Below is a small trained network, with its code and all its weights. Each question gives an input and a class and asks what happens when units are switched off, that is, made to give their printed mean instead of their output.

import numpy as np


def w(rows, s, z=0):
    codes = np.array(rows[::2]) - 128.0
    scale = np.full(codes.shape[1], s)
    scale[-1] = z or s
    return codes * scale


def norm(h):
    return h / np.sqrt((h * h).mean(-1, keepdims=True) + 1e-5)


def f(y):
    return np.maximum(y, 0)


def log_softmax(a):
    a = a - a.max(-1, keepdims=True)
    return a - np.log(np.exp(a).sum(-1, keepdims=True))


def net(x, mask):
    res = np.array(x, float).reshape(1, 8) / 4 @ E
    u = 0
    for l in range(3):
        y = f(norm(res) @ A[l][:, :-1].T + A[l][:, -1])
        res = res + np.where(mask[u : u + 5], y, B[l][:, -1]) @ B[l][:, :-1]
        u += 5
    return log_softmax(norm(res)[-1] @ U[:, :-1].T + U[:, -1])


A, B = {}, {}
E = w([
[183,116,247,165,174,88,201],'x0',
[138,108,84,157,140,190,79],'x1',
[127,2,89,87,82,89,172],'x2',
[199,123,97,232,143,173,111],'x3',
[214,135,168,162,108,5,204],'x4',
[136,117,87,177,239,177,130],'x5',
[30,183,178,214,80,117,173],'x6',
[224,169,141,131,45,166,181],'x7',
],0.00086)
A[0] = w([
[69,117,86,94,143,202,114,7],'L0N1',
[108,191,63,130,30,106,116,226],'L0N2',
[175,159,56,162,239,157,106,196],'L0N3',
[192,172,189,211,139,6,213,183],'L0N4',
[92,11,73,188,111,83,52,40],'L0N5',
],0.0021,0.0015)
B[0] = w([
[52,99,87,56,91,199,41,152],'L0N1',
[123,73,170,146,225,133,158,211],'L0N2',
[98,115,195,140,45,110,149,225],'L0N3',
[61,130,73,104,131,211,108,250],'L0N4',
[65,148,27,254,158,61,147,163],'L0N5',
],0.0024,0.0022)
A[1] = w([
[99,85,140,131,224,180,192,146],'L1N1',
[254,166,137,180,65,154,62,87],'L1N2',
[149,92,76,69,106,92,199,87],'L1N3',
[86,115,223,108,49,100,143,32],'L1N4',
[111,188,167,53,163,44,45,8],'L1N5',
],0.0027,0.0016)
B[1] = w([
[135,150,193,134,98,90,74,248],'L1N1',
[133,78,93,110,206,197,236,188],'L1N2',
[170,160,106,143,87,92,91,204],'L1N3',
[80,178,105,116,6,90,199,167],'L1N4',
[78,216,86,38,254,60,130,157],'L1N5',
],0.0036,0.0017)
A[2] = w([
[27,151,162,141,138,88,93,135],'L2N1',
[255,61,71,49,85,54,146,5],'L2N2',
[175,82,228,128,169,114,93,84],'L2N3',
[215,100,102,137,164,216,169,65],'L2N4',
[79,115,94,79,117,207,24,45],'L2N5',
],0.0027,0.0021)
B[2] = w([
[182,131,90,125,127,148,143,253],'L2N1',
[253,150,62,142,83,101,49,213],'L2N2',
[151,63,192,140,146,74,115,164],'L2N3',
[142,93,126,48,181,163,187,192],'L2N4',
[70,76,193,69,51,180,48,197],'L2N5',
],0.0044,0.0019)
U = w([
[59,54,23,231,150,80,106,46],'0',
[254,99,57,89,69,60,70,165],'1',
[196,82,114,83,211,235,233,204],'2',
[89,229,185,240,157,187,166,8],'3',
[157,59,247,172,207,63,101,88],'4',
[79,222,108,29,226,51,97,80],'5',
[67,180,144,99,2,68,223,154],'6',
[32,65,138,61,90,221,6,252],'7',
],0.0099,0.0012)

Each question gives the input, the list of numbers given to net, and the class t.
The units are the neurons (one row each of A and B). Each row of codes is followed by its name. A weight is (code - 128) times the scale printed after its matrix; where a second scale follows, it is the last column's (A, B and U).
mask holds one flag per neuron, layer by layer. A switched-off neuron (its flag False) gives its mean, the last column of its row in B, instead of its output. The means were averaged over made-up inputs and are rounded, as every weight is.
A unit's drop is (log p(t) with every unit on - log p(t) with that unit switched off) / (log p(t) with every unit on - log p(t) with every unit switched off).
The circuit of an input: a set's keep is (log p(t) with only the set's units on - log p(t) with every unit switched off) / (log p(t) with every unit on - log p(t) with every unit switched off). Starting from the 12 units with the biggest drops (on a tie, the unit counted first), units are removed one at a time, each time the one whose removal leaves the highest keep (on an exact tie, the one counted first), for as long as the keep stays at least 0.8.
units of the circuit, in order: the units of the circuit, biggest drop first
top k neurons: the k neurons with the biggest drops, biggest first
k most important neurons of layer l: the k neurons of layer l with the biggest drops, biggest first
drop of u: that unit's drop, to one decimal
input [8,3,-5,-4,5,-3,-7,-6], class 5: top 3 neurons	(L1N5; L0N2; L0N4)
input [5,5,4,7,3,-2,1,-1], class 2: top 2 neurons	(L0N2; L2N4)
input [1,8,-8,-3,-1,-8,4,-1], class 5: top 3 neurons	(L1N5; L0N3; L0N4)
input [7,6,-6,6,7,3,-1,-1], class 2: units of the circuit, in order	(L1N2; L2N4)
input [7,-8,8,1,-2,2,-4,0], class 1: top 2 neurons	(L2N2; L1N3)
input [3,-4,-3,-8,-8,-6,1,-5], class 5: units of the circuit, in order	(L1N5)
input [-6,4,5,0,1,3,3,0], class 0: top 3 neurons	(L0N5; L0N4; L0N2)
input [-2,-2,4,-1,4,1,7,-5], class 0: units of the circuit, in order	(L0N3; L0N5; L2N1)
input [6,-8,0,-7,7,4,-2,-1], class 5: units of the circuit, in order	(L0N3; L0N4)
input [8,-2,-2,-8,-8,7,0,7], class 4: units of the circuit, in order	(L2N3; L1N1)
input [5,4,0,4,4,-6,4,-5], class 6: top 2 neurons	(L1N4; L0N5)
input [7,4,-6,-3,-4,6,6,-7], class 4: top 3 neurons	(L1N1; L2N3; L0N4)
input [8,-1,-5,-6,2,-4,0,-2], class 5: top 2 neurons	(L1N5; L0N3)
input [-8,-1,-8,-1,2,-5,-3,-3], class 5: units of the circuit, in order	(L1N5)
input [3,3,-5,-7,-2,-5,-4,8], class 2: top 2 neurons	(L0N3; L1N2)
input [4,1,0,1,-1,-2,3,-8], class 0: 3 most important neurons of layer 2	(L2N1; L2N5; L2N4)
input [3,-8,3,6,-3,-1,-2,7], class 2: top 2 neurons	(L1N2; L2N4)
input [-2,4,7,1,-2,3,3,-2], class 0: top 2 neurons	(L0N5; L0N4)
input [4,-6,-1,7,0,2,-8,-4], class 4: top 2 neurons	(L1N1; L2N3)
input [-5,3,3,2,2,-1,2,-5], class 0: units of the circuit, in order	(L0N5)
input [4,-1,7,-3,-3,5,-7,2], class 1: drop of L2N2	0.2
input [5,-1,-8,5,-5,-8,2,8], class 2: drop of L2N4	0.1
input [-7,3,-3,-8,4,2,7,-3], class 5: drop of L1N5	0.1
